Below are the code and all the weights of a small trained network. Each question names an input and a class and asks about switching units off, where a switched-off unit gives its printed mean instead of its output.

import numpy as np


def w(rows, s, z=0):
    codes = np.array(rows[::2]) - 128.0
    scale = np.full(codes.shape[1], s)
    scale[-1] = z or s
    return codes * scale


def f(y):
    return np.maximum(y, 0)


def log_softmax(a):
    a = a - a.max(-1, keepdims=True)
    return a - np.log(np.exp(a).sum(-1, keepdims=True))


def net(x, mask):
    res = np.array(x, float).reshape(1, 7) / 4 @ E
    y = f(res @ A[0][:, :-1].T + A[0][:, -1])
    res = res + np.where(mask, y, B[0][:, -1]) @ B[0][:, :-1]
    return log_softmax(res[-1] @ U[:, :-1].T + U[:, -1])


A, B = {}, {}
E = w([
[130,133,125,136,127,127],'x0',
[99,115,153,108,174,144],'x1',
[246,88,158,244,158,124],'x2',
[128,162,230,144,58,229],'x3',
[109,128,141,127,167,135],'x4',
[13,69,130,125,155,41],'x5',
[136,115,126,109,111,131],'x6',
],0.011)
A[0] = w([
[168,176,57,117,167,134,166],'neuron 1',
[142,189,76,84,73,81,251],'neuron 2',
[103,151,115,70,49,172,122],'neuron 3',
[83,124,138,194,161,112,226],'neuron 4',
[137,152,208,154,148,136,147],'neuron 5',
[195,138,190,92,85,168,212],'neuron 6',
[155,66,147,208,107,106,202],'neuron 7',
[92,157,154,116,61,160,82],'neuron 8',
[88,153,163,72,113,162,230],'neuron 9',
[96,97,107,137,107,85,10],'neuron 10',
[79,112,196,161,62,108,192],'neuron 11',
[123,154,174,150,153,106,198],'neuron 12',
[215,183,71,114,151,102,176],'neuron 13',
[94,86,82,152,128,64,142],'neuron 14',
[41,187,79,109,100,84,174],'neuron 15',
[169,73,106,106,180,76,190],'neuron 16',
[173,58,124,198,190,82,154],'neuron 17',
[69,104,118,76,152,64,4],'neuron 18',
[93,247,112,95,131,193,154],'neuron 19',
],0.012,0.0036)
B[0] = w([
[58,146,85,67,131,95,183],'neuron 1',
[14,107,168,116,72,71,201],'neuron 2',
[68,110,153,175,90,169,207],'neuron 3',
[67,132,128,130,98,97,194],'neuron 4',
[181,163,49,112,134,126,190],'neuron 5',
[163,150,2,163,152,152,229],'neuron 6',
[200,131,121,203,126,134,224],'neuron 7',
[99,109,43,169,83,122,189],'neuron 8',
[66,144,75,108,23,122,212],'neuron 9',
[142,65,164,95,159,174,166],'neuron 10',
[170,128,35,86,169,6,196],'neuron 11',
[158,104,69,115,61,91,165],'neuron 12',
[103,163,84,95,163,89,204],'neuron 13',
[77,86,219,127,131,244,213],'neuron 14',
[92,143,239,81,140,144,231],'neuron 15',
[63,63,134,135,53,119,216],'neuron 16',
[123,82,78,175,110,129,248],'neuron 17',
[163,100,172,87,142,123,217],'neuron 18',
[19,124,112,198,122,220,218],'neuron 19',
],0.0079,0.013)
U = w([
[59,177,154,35,101,116,253],'0',
[86,59,168,199,96,208,168],'1',
[205,23,53,74,206,21,224],'2',
[254,168,137,145,131,214,12],'3',
[103,108,249,41,129,170,5],'4',
],0.0068,0.0038)

Each question gives the input, the list of numbers given to net, and the class t.
The units are the neurons (one row each of A and B). Each row of codes is followed by its name. A weight is (code - 128) times the scale printed after its matrix; where a second scale follows, it is the last column's (A, B and U).
mask holds one flag per neuron, in row order. A switched-off neuron (its flag False) gives its mean, the last column of its row in B, instead of its output. The means were averaged over made-up inputs and are rounded, as every weight is.
A unit's drop is (log p(t) with every unit on - log p(t) with that unit switched off) / (log p(t) with every unit on - log p(t) with every unit switched off).
The circuit of an input: a set's keep is (log p(t) with only the set's units on - log p(t) with every unit switched off) / (log p(t) with every unit on - log p(t) with every unit switched off). Starting from the 12 units with the biggest drops (on a tie, the unit counted first), units are removed one at a time, each time the one whose removal leaves the highest keep (on an exact tie, the one counted first), for as long as the keep stays at least 0.8.
units of the circuit, in order: the units of the circuit, biggest drop first
top k neurons: the k neurons with the biggest drops, biggest first
drop when u is switched off: that unit's drop, to one decimal
input [-2,4,-8,-3,-4,3,0], class 4: top neuron	neuron 15
input [-2,1,1,-6,4,3,-7], class 1: top 3 neurons	neuron 14; neuron 17; neuron 16
input [7,-1,6,2,3,7,6], class 2: units of the circuit, in order	neuron 11; neuron 19
input [-4,3,-7,6,-1,-2,-6], class 1: top 2 neurons	neuron 19; neuron 3
input [3,1,1,6,-6,-8,-6], class 3: top 2 neurons	neuron 6; neuron 5
input [3,-4,3,2,-1,8,-1], class 2: top 3 neurons	neuron 11; neuron 19; neuron 3
input [8,-5,2,-2,8,0,8], class 2: top 2 neurons	neuron 19; neuron 3
input [5,0,6,1,-3,-8,-2], class 3: top 2 neurons	neuron 11; neuron 7
input [3,-5,6,-8,4,3,3], class 1: top 3 neurons	neuron 14; neuron 16; neuron 11
input [-4,-5,1,3,-3,-6,8], class 3: top 2 neurons	neuron 6; neuron 16
input [-4,-1,8,1,3,-5,6], class 3: top 2 neurons	neuron 11; neuron 7
input [-3,2,-7,6,-2,-3,3], class 1: drop when neuron 3 is switched off	0.4
input [4,-1,-8,2,-2,-4,-4], class 1: drop when neuron 8 is switched off	0.1
input [8,2,7,-6,-8,6,7], class 1: units of the circuit, in order	neuron 14
input [-7,2,4,-6,-6,5,-5], class 1: drop when neuron 14 is switched off	0.6
input [-4,-7,2,5,5,2,6], class 2: drop when neuron 11 is switched off	0.2
input [8,1,0,-6,1,-4,1], class 0: top 2 neurons	neuron 11; neuron 6
